Below is a small trained network, with its code and all its weights. Each question gives an input and a class and asks what happens when units are switched off, that is, made to give their printed mean instead of their output.

import numpy as np


def w(rows, s, z=0):
    codes = np.array(rows[::2]) - 128.0
    scale = np.full(codes.shape[1], s)
    scale[-1] = z or s
    return codes * scale


def f(y):
    return np.maximum(y, 0)


def log_softmax(a):
    a = a - a.max(-1, keepdims=True)
    return a - np.log(np.exp(a).sum(-1, keepdims=True))


def net(x, mask):
    res = np.array(x, float).reshape(1, 6) / 4 @ E
    y = f(res @ A[0][:, :-1].T + A[0][:, -1])
    res = res + np.where(mask, y, B[0][:, -1]) @ B[0][:, :-1]
    return log_softmax(res[-1] @ U[:, :-1].T + U[:, -1])


A, B = {}, {}
E = w([
[151,13,74,41,158,135,32,135,117,137],'x0',
[131,69,202,182,221,223,184,6,134,140],'x1',
[108,27,186,121,2,187,161,96,147,147],'x2',
[186,136,219,136,94,45,92,75,176,175],'x3',
[22,152,42,112,136,125,95,61,146,218],'x4',
[99,99,153,34,179,73,197,57,126,25],'x5',
],0.0094)
A[0] = w([
[113,108,143,120,56,174,168,86,116,126,98],'n0',
[83,73,150,103,34,138,132,154,142,130,97],'n1',
[86,211,158,173,84,119,202,124,127,117,55],'n2',
[85,128,136,56,128,71,169,77,134,52,45],'n3',
[198,114,180,119,104,152,161,218,125,58,29],'n4',
[10,167,88,80,86,119,148,91,157,185,26],'n5',
[156,173,191,78,77,49,113,60,165,154,70],'n6',
[107,150,94,76,25,64,132,190,133,104,1],'n7',
[69,156,82,92,101,207,185,164,111,54,52],'n8',
],0.012,0.0062)
B[0] = w([
[104,190,142,105,203,123,117,163,111,127,213],'n0',
[174,180,93,105,152,115,129,171,155,112,221],'n1',
[166,89,107,24,139,166,68,138,155,135,226],'n2',
[156,208,125,123,95,200,83,150,138,213,236],'n3',
[71,170,77,129,52,78,137,3,86,129,235],'n4',
[127,157,126,135,56,84,145,31,68,85,232],'n5',
[101,30,94,205,129,90,164,207,119,83,239],'n6',
[118,126,208,127,220,220,150,85,144,152,245],'n7',
[141,13,147,218,124,50,139,204,164,117,222],'n8',
],0.012)
U = w([
[113,143,135,152,79,76,129,47,115,91,5],'0',
[99,101,245,169,204,192,166,72,155,110,112],'1',
[124,66,153,196,90,90,141,202,134,130,38],'2',
[164,200,132,180,50,162,102,191,137,194,251],'3',
[163,230,105,118,212,45,128,169,160,74,176],'4',
[159,57,117,37,115,123,63,118,163,91,211],'5',
],0.011,0.0031)

Each question gives the input, the list of numbers given to net, and the class t.
The units are the neurons (one row each of A and B). Each row of codes is followed by its name. A weight is (code - 128) times the scale printed after its matrix; where a second scale follows, it is the last column's (A, B and U).
mask holds one flag per neuron, in row order. A switched-off neuron (its flag False) gives its mean, the last column of its row in B, instead of its output. The means were averaged over made-up inputs and are rounded, as every weight is.
A unit's drop is (log p(t) with every unit on - log p(t) with that unit switched off) / (log p(t) with every unit on - log p(t) with every unit switched off).
The circuit of an input: a set's keep is (log p(t) with only the set's units on - log p(t) with every unit switched off) / (log p(t) with every unit on - log p(t) with every unit switched off). Starting from all 9 units, units are removed one at a time, each time the one whose removal leaves the highest keep (on an exact tie, the one counted first), for as long as the keep stays at least 0.8.
circuit, biggest first: the units of the circuit, biggest drop first
unit that matters most: the unit with the biggest drop
top k neurons: the k neurons with the biggest drops, biggest first
drop of u: that unit's drop, to one decimal
input [5,3,-7,-8,-4,5], class 2: circuit, biggest first	n8
input [5,-5,-2,-4,1,0], class 1: top 2 neurons	n7, n2
input [-5,6,0,4,-6,-4], class 0: top 3 neurons	n7, n4, n3
input [1,-7,4,0,-5,8], class 3: top 2 neurons	n3, n1
input [-4,-1,8,3,0,4], class 4: top 2 neurons	n0, n1
input [0,5,-5,6,4,7], class 3: top 3 neurons	n3, n7, n8
input [-2,6,7,8,6,8], class 2: top 2 neurons	n6, n7
input [6,-3,8,-6,4,7], class 4: circuit, biggest first	n1, n0
input [7,6,-2,4,7,-6], class 0: top 2 neurons	n7, n2
input [1,-7,2,-8,3,6], class 2: top 2 neurons	n8, n0
input [-6,3,7,2,6,-3], class 4: circuit, biggest first	n0, n1
input [-4,-7,6,-2,-4,-5], class 1: top 2 neurons	n7, n3
input [0,5,-4,7,6,7], class 2: top 3 neurons	n6, n4, n7
input [-5,-1,-4,5,-2,4], class 2: circuit, biggest first	n6
input [-2,-5,-2,-6,4,0], class 2: top 2 neurons	n8, n4
input [-8,4,5,-3,3,-4], class 5: top 2 neurons	n2, n7
input [0,-1,7,6,-3,-1], class 4: circuit, biggest first	n1, n0
input [-6,1,8,8,6,-6], class 2: top 2 neurons	n6, n3
input [-8,4,-6,-7,4,-3], class 5: top 2 neurons	n2, n6
input [7,2,-2,5,3,7], class 3: circuit, biggest first	n3
input [1,4,0,4,-5,-2], class 0: circuit, biggest first	n7, n4
input [6,6,-5,-6,7,-6], class 0: circuit, biggest first	n7, n3, n5
input [-4,2,-3,3,-5,-1], class 0: drop of n3	0.2
input [3,2,0,6,5,6], class 2: drop of n6	1.2
input [-6,8,6,-6,8,8], class 0: drop of n5	2.0
input [-7,-3,2,0,-1,-4], class 5: drop of n2	0.7
input [-5,4,-7,-2,-7,-5], class 0: unit that matters most	n4
